Here is a tiny trained network, its code and every weight. The questions are about switching its units off for an input and a target symbol, where a switched-off unit gives its printed mean instead of its output.

import numpy as np


def w(rows, s, z=0):
    codes = np.array(rows[::2]) - 128.0
    scale = np.full(codes.shape[1], s)
    scale[-1] = z or s
    return codes * scale


def norm(h):
    return h / np.sqrt((h * h).mean(-1, keepdims=True) + 1e-5)


def softmax(a):
    e = np.exp(a - a.max(-1, keepdims=True))
    return e / e.sum(-1, keepdims=True)


def log_softmax(a):
    a = a - a.max(-1, keepdims=True)
    return a - np.log(np.exp(a).sum(-1, keepdims=True))


def net(x, mask):
    ids = ['γεημφψω'.index(c) for c in x.split()]
    T = len(ids)
    res = E[ids] + P[:T]
    u = 0
    for l in range(3):
        r = norm(res)
        for j in range(2):
            rows = slice(3 * j, 3 * j + 3)
            q, k, v = (r @ M[l][rows].T for M in (Q, K, V))
            z = softmax(np.where(np.tri(T) > 0, q @ k.T / 3**0.5, -1e9)) @ v
            o = O[l][rows]
            res = res + np.where(mask[u + j], z, o[:, -1]) @ o[:, :-1]
        u += 2
    return log_softmax(norm(res)[-1] @ U[:, :-1].T + U[:, -1])


Q, K, V, O = {}, {}, {}, {}
E = w([
[61,114,152,84,89],'γ',
[99,137,110,97,82],'ε',
[198,160,99,159,104],'η',
[89,143,122,160,63],'μ',
[136,123,144,7,121],'φ',
[135,136,118,83,132],'ψ',
[123,175,110,84,130],'ω',
],0.021)
P = w([
[38,89,166,124,144],'0',
[136,50,1,54,75],'1',
[109,58,35,51,94],'2',
[135,141,53,154,77],'3',
[97,94,89,66,140],'4',
[117,100,87,113,109],'5',
[142,128,97,158,114],'6',
[105,133,136,156,112],'7',
[129,143,155,136,116],'8',
[143,96,88,125,122],'9',
[131,100,95,130,115],'10',
],0.0077)
Q[0] = w([
[108,106,108,205,89],'0.h1',
[98,141,219,157,254],'0.h1',
[135,56,39,141,135],'0.h1',
[108,177,142,61,108],'0.h2',
[199,141,172,139,206],'0.h2',
[116,185,144,54,46],'0.h2',
],0.0084)
K[0] = w([
[130,99,110,144,109],'0.h1',
[117,11,33,117,156],'0.h1',
[52,110,179,154,188],'0.h1',
[91,176,254,35,104],'0.h2',
[172,221,95,180,103],'0.h2',
[58,244,181,73,10],'0.h2',
],0.0074)
V[0] = w([
[166,144,49,110,55],'0.h1',
[170,4,84,162,114],'0.h1',
[165,144,212,183,47],'0.h1',
[179,120,115,117,175],'0.h2',
[169,185,144,210,128],'0.h2',
[169,155,105,153,122],'0.h2',
],0.011)
O[0] = w([
[113,110,44,81,131,255],'0.h1',
[251,142,125,162,226,63],'0.h1',
[153,86,161,63,226,87],'0.h1',
[77,144,169,113,156,73],'0.h2',
[39,75,152,105,131,6],'0.h2',
[2,118,112,118,108,96],'0.h2',
],0.0089,0.0082)
Q[1] = w([
[70,3,204,230,137],'1.h1',
[143,213,139,70,34],'1.h1',
[213,226,138,133,168],'1.h1',
[161,83,133,8,93],'1.h2',
[104,31,140,123,202],'1.h2',
[81,177,107,183,198],'1.h2',
],0.0058)
K[1] = w([
[150,162,99,46,153],'1.h1',
[80,185,144,69,153],'1.h1',
[73,36,184,101,144],'1.h1',
[2,138,134,188,101],'1.h2',
[179,143,35,203,72],'1.h2',
[165,132,83,111,142],'1.h2',
],0.0082)
V[1] = w([
[16,108,84,47,62],'1.h1',
[153,167,52,123,223],'1.h1',
[88,42,178,236,67],'1.h1',
[93,118,135,154,150],'1.h2',
[148,225,107,236,61],'1.h2',
[67,113,2,187,122],'1.h2',
],0.0079)
O[1] = w([
[143,143,192,2,16,254],'1.h1',
[67,170,20,47,79,110],'1.h1',
[146,60,230,119,132,82],'1.h1',
[91,145,173,96,71,81],'1.h2',
[42,37,169,172,72,185],'1.h2',
[69,98,39,70,200,211],'1.h2',
],0.0079,0.0075)
Q[2] = w([
[83,157,124,156,59],'2.h1',
[62,110,137,90,204],'2.h1',
[109,106,165,175,191],'2.h1',
[73,82,150,246,145],'2.h2',
[163,143,90,7,96],'2.h2',
[107,120,85,108,82],'2.h2',
],0.012)
K[2] = w([
[110,147,105,168,152],'2.h1',
[149,201,109,149,98],'2.h1',
[174,139,35,92,125],'2.h1',
[156,199,12,149,114],'2.h2',
[117,78,248,108,141],'2.h2',
[127,136,194,126,97],'2.h2',
],0.011)
V[2] = w([
[220,163,162,167,244],'2.h1',
[125,158,240,232,205],'2.h1',
[56,152,159,174,133],'2.h1',
[40,6,86,166,199],'2.h2',
[137,236,111,29,189],'2.h2',
[80,254,41,162,133],'2.h2',
],0.0091)
O[2] = w([
[2,110,157,170,72,11],'2.h1',
[182,104,44,195,45,6],'2.h1',
[151,77,148,83,137,97],'2.h1',
[97,65,73,38,33,68],'2.h2',
[97,144,225,128,68,105],'2.h2',
[189,235,115,88,68,86],'2.h2',
],0.0096,0.011)
U = w([
[254,127,148,140,90,254],'γ',
[207,170,40,143,127,50],'ε',
[136,171,64,123,203,28],'η',
[97,98,104,139,181,133],'μ',
[187,193,135,201,160,32],'φ',
[163,144,82,188,92,164],'ψ',
[120,168,98,120,59,183],'ω',
],0.0093,0.0038)

Each question gives the input, a string of symbols that net reads in full, and the target symbol t.
The units are the heads (3 rows each of Q, K, V and O). Each row of codes is followed by its name. A weight is (code - 128) times the scale printed after its matrix; where a second scale follows, it is the last column's (O and U).
mask holds one flag per head, layer by layer. A switched-off head (its flag False) gives its mean, the last column of its rows in O, instead of its output. The means were averaged over made-up inputs and are rounded, as every weight is.
A unit's drop is (log p(t) with every unit on - log p(t) with that unit switched off) / (log p(t) with every unit on - log p(t) with every unit switched off).
The circuit of an input: a set's keep is (log p(t) with only the set's units on - log p(t) with every unit switched off) / (log p(t) with every unit on - log p(t) with every unit switched off). Starting from all 6 units, units are removed one at a time, each time the one whose removal leaves the highest keep (on an exact tie, the one counted first), for as long as the keep stays at least 0.8.
units of the circuit, in order: the units of the circuit, biggest drop first
unit that matters most: the unit with the biggest drop
which heads matter: for each layer, one digit per head in row order, 1 if its drop is at least 0.15 and else 0, layers parted by /
input ω γ ε μ ω, target γ: which heads matter : 10 / 10 / 10
input φ γ ω η ψ μ γ, target φ: unit that matters most : 2.h2
input ω γ γ ψ ω, target γ: units of the circuit, in order : (0.h1, 1.h1, 2.h1)
input μ μ ψ, target μ: which heads matter : 10 / 10 / 01
input φ ψ ω η, target φ: units of the circuit, in order : (2.h2, 0.h2)
input ω ω ψ η γ, target γ: which heads matter : 11 / 10 / 00
input η η ω η η μ μ η ψ ω ω, target ω: which heads matter : 10 / 00 / 01
input η γ η φ ω ω, target ω: which heads matter : 10 / 00 / 11
input γ ψ μ, target ψ: which heads matter : 11 / 10 / 10
input μ η φ μ ω, target μ: which heads matter : 10 / 10 / 01
input φ η ε, target φ: which heads matter : 10 / 00 / 01
input η φ ω ψ η μ ω ω φ φ, target ω: units of the circuit, in order : (0.h1, 2.h2, 0.h2)
input φ γ ω η γ γ μ ω ω, target φ: units of the circuit, in order : (2.h2, 0.h2, 1.h2)
input η ω ω φ ψ ω ω ψ η ψ ψ, target ω: units of the circuit, in order : (0.h1, 2.h2, 0.h2)
input φ η ψ φ φ φ, target φ: unit that matters most : 2.h2
input ψ η γ, target ε: units of the circuit, in order : (0.h2, 0.h1, 2.h2, 1.h2)
input φ ψ ω ψ μ, target φ: units of the circuit, in order : (2.h2, 1.h2)
input φ μ ω, target φ: units of the circuit, in order : (2.h2, 0.h1, 1.h2)
input ψ ω ψ η ω γ η ω η ω γ, target ε: units of the circuit, in order : (0.h2, 0.h1, 1.h2, 2.h2)
input ω ω ψ ε, target γ: units of the circuit, in order : (2.h1, 0.h1, 1.h1)
